W = [-19  74 -70 -54  36 -37]
Which number is the entry just right of -70?
Answer: -54
Which number is the entry just left of 74?
Answer: -19

data = [[4, 10, 8, -5, -5, -6, 12, 3, 46, -10, 10, 28, 0], [16, 1, 13, -10, 14, 36, 11, 10, -19, -11, 8, -36, 12], [6, 3, 6, 8, -6, 6, 8, 1, 21, -20, 5, 7, -2], [-47, -21, -43, 63, -25, -59, -45, -33, -42, 7, -38, -1, -36], [8, 5, 6, -44, 15, 0, 6, 11, -4, 40, 7, 12, 18], [2, 6, 5, 13, -9, -1, 8, -1, 37, -25, 6, 15, -6], [-3, 7, 0, -8, -12, -27, 5, -1, 51, 8, 5, 55, -4], [4, -1, 2, 11, -3, 10, 2, 0, 0, -17, 1, -9, -2], [0, -2, -2, 10, -10, -5, -1, -3, 10, -8, -1, 13, -6], [-4, -4, -5, 40, -19, -4, -3, -10, 17, -37, -4, 4, -17], [14, 3, 10, -21, 8, 17, 10, 10, -1, 6, 8, -3, 12], [7, -7, 1, 21, -2, 24, 0, -1, -24, -26, -2, -32, -3]]
The entry just right of the largest entry is -25
The minimum is -59
Which number is the entry just right of the smallest entry?
Answer: -45
Which number is the entry just right of 16?
Answer: 1
Which number is the entry just left of 46?
Answer: 3
